Here is a tiny trained network, its code and every weight. The questions are about switching its units off for an input and a target symbol, where a switched-off unit gives its printed mean instead of its output.

import numpy as np


def w(rows, s, z=0):
    codes = np.array(rows[::2]) - 128.0
    scale = np.full(codes.shape[1], s)
    scale[-1] = z or s
    return codes * scale


def norm(h):
    return h / np.sqrt((h * h).mean(-1, keepdims=True) + 1e-5)


def f(y):
    return y / 2 * (1 + np.tanh(0.7978845608 * (y + 0.044715 * y**3)))


def softmax(a):
    e = np.exp(a - a.max(-1, keepdims=True))
    return e / e.sum(-1, keepdims=True)


def log_softmax(a):
    a = a - a.max(-1, keepdims=True)
    return a - np.log(np.exp(a).sum(-1, keepdims=True))


def net(x, mask):
    ids = ['αβγεζηθλμξπσφψ'.index(c) for c in x.split()]
    T = len(ids)
    res = E[ids] + P[:T]
    u = 0
    for l in range(2):
        q, k, v = (norm(res) @ M[l].T for M in (Q, K, V))
        z = softmax(np.where(np.tri(T) > 0, q @ k.T / 2**0.5, -1e9)) @ v
        res = res + np.where(mask[u], z, O[l][:, -1]) @ O[l][:, :-1]
        u += 1
        y = f(norm(res) @ A[l][:, :-1].T + A[l][:, -1])
        res = res + np.where(mask[u : u + 12], y, B[l][:, -1]) @ B[l][:, :-1]
        u += 12
    return log_softmax(norm(res)[-1] @ U[:, :-1].T + U[:, -1])


Q, K, V, O, A, B = {}, {}, {}, {}, {}, {}
E = w([
[103,189,159],'α',
[115,75,104],'β',
[255,222,173],'γ',
[155,186,85],'ε',
[95,65,101],'ζ',
[86,150,148],'η',
[179,110,91],'θ',
[74,115,142],'λ',
[178,76,188],'μ',
[94,139,50],'ξ',
[120,153,130],'π',
[98,162,196],'σ',
[52,145,149],'φ',
[196,128,95],'ψ',
],0.021)
P = w([
[9,175,121],'0',
[106,178,193],'1',
[110,206,168],'2',
[41,241,44],'3',
[105,237,115],'4',
[96,250,84],'5',
[106,255,84],'6',
],0.0054)
Q[0] = w([
[125,143,175],'L0H1',
[183,22,6],'L0H1',
],0.011)
K[0] = w([
[211,30,158],'L0H1',
[99,111,2],'L0H1',
],0.007)
V[0] = w([
[162,227,112],'L0H1',
[42,165,3],'L0H1',
],0.0043)
O[0] = w([
[124,76,166,120],'L0H1',
[179,3,166,4],'L0H1',
],0.0067,0.0015)
A[0] = w([
[135,137,125,114],'L0N1',
[140,138,130,64],'L0N2',
[157,151,112,125],'L0N3',
[40,12,156,9],'L0N4',
[117,153,126,63],'L0N5',
[1,128,204,18],'L0N6',
[199,141,89,70],'L0N7',
[71,87,64,35],'L0N8',
[59,108,149,91],'L0N9',
[5,178,102,175],'L0N10',
[212,105,68,5],'L0N11',
[105,44,159,128],'L0N12',
],0.017,0.0029)
B[0] = w([
[121,134,130,131],'L0N1',
[118,137,122,126],'L0N2',
[107,145,143,156],'L0N3',
[122,253,143,173],'L0N4',
[126,166,135,130],'L0N5',
[101,145,15,207],'L0N6',
[93,182,124,186],'L0N7',
[206,68,123,171],'L0N8',
[150,191,130,155],'L0N9',
[113,188,217,254],'L0N10',
[78,168,104,189],'L0N11',
[193,81,159,154],'L0N12',
],0.024,0.0076)
Q[1] = w([
[120,30,84],'L1H1',
[95,8,206],'L1H1',
],0.012)
K[1] = w([
[1,51,115],'L1H1',
[116,33,250],'L1H1',
],0.0098)
V[1] = w([
[91,161,4],'L1H1',
[165,200,176],'L1H1',
],0.012)
O[1] = w([
[168,114,212,83],'L1H1',
[188,102,11,253],'L1H1',
],0.012,0.0061)
A[1] = w([
[42,135,182,136],'L1N1',
[174,64,81,126],'L1N2',
[168,24,213,214],'L1N3',
[86,116,103,214],'L1N4',
[110,106,175,186],'L1N5',
[158,105,223,166],'L1N6',
[127,115,133,12],'L1N7',
[110,122,135,69],'L1N8',
[141,3,167,252],'L1N9',
[74,54,224,67],'L1N10',
[141,88,165,173],'L1N11',
[86,141,164,99],'L1N12',
],0.02,0.0027)
B[1] = w([
[15,143,168,227],'L1N1',
[92,114,37,254],'L1N2',
[214,168,196,208],'L1N3',
[158,177,103,200],'L1N4',
[113,117,95,125],'L1N5',
[192,201,144,174],'L1N6',
[107,161,83,100],'L1N7',
[99,159,90,109],'L1N8',
[212,161,251,209],'L1N9',
[251,104,106,156],'L1N10',
[127,181,118,138],'L1N11',
[53,132,105,174],'L1N12',
],0.029,0.0051)
U = w([
[149,114,4,171],'α',
[119,110,122,81],'β',
[115,150,120,28],'γ',
[114,132,117,81],'ε',
[117,114,124,90],'ζ',
[72,138,134,157],'η',
[61,144,164,177],'θ',
[107,164,106,3],'λ',
[113,111,134,112],'μ',
[119,106,122,84],'ξ',
[216,177,157,243],'π',
[107,122,133,107],'σ',
[113,161,119,41],'φ',
[122,139,123,44],'ψ',
],0.016,0.0037)

Each question gives the input, a string of symbols that net reads in full, and the target symbol t.
The units are the heads (2 rows each of Q, K, V and O) and the neurons (one row each of A and B). Each row of codes is followed by its name. A weight is (code - 128) times the scale printed after its matrix; where a second scale follows, it is the last column's (O, A, B and U).
mask holds one flag per unit, layer by layer, with each layer's heads first. A switched-off unit (its flag False) gives its mean, the last column of its rows in O or B, instead of its output. The means were averaged over made-up inputs and are rounded, as every weight is.
A unit's drop is (log p(t) with every unit on - log p(t) with that unit switched off) / (log p(t) with every unit on - log p(t) with every unit switched off).
unit that matters most: the unit with the biggest drop
top k neurons: the k neurons with the biggest drops, biggest first
k most important neurons of layer l: the k neurons of layer l with the biggest drops, biggest first
drop of u: that unit's drop, to one decimal
input η ξ β, target π: unit that matters most	L0N6
input μ μ ξ, target π: top 4 neurons	[L0N6, L0N8, L0N10, L0N11]
input ψ μ μ ψ ψ λ β, target π: top 2 neurons	[L0N6, L0N12]
input η μ μ ε ξ ξ, target α: top 4 neurons	[L0N8, L0N4, L0N12, L1N1]
input ψ η β β β ψ β, target α: top 4 neurons	[L0N4, L0N10, L0N8, L1N9]
input η μ σ γ μ μ π, target θ: top 2 neurons	[L1N1, L0N8]
input θ φ φ μ μ ξ ε, target θ: top 2 neurons	[L0N8, L0N6]
input η ξ η σ μ μ, target α: top 2 neurons	[L0N6, L0N10]
input ψ β μ ψ ψ η μ, target α: top 2 neurons	[L0N6, L0N8]
input μ μ ξ μ ψ ξ, target α: 3 most important neurons of layer 0	[L0N8, L0N4, L0N12]
input ψ μ μ β α β, target α: 3 most important neurons of layer 1	[L1N9, L1N3, L1N2]
input μ μ η θ, target θ: 2 most important neurons of layer 1	[L1N1, L1N2]
input μ ξ μ ξ ζ, target π: top 2 neurons	[L0N6, L1N2]
input μ π α, target θ: unit that matters most	L0H1
input μ μ θ, target θ: drop of L1H1	0.3
input μ μ ψ, target θ: drop of L1H1	0.4
input ψ η ξ, target π: drop of L0N4	0.0
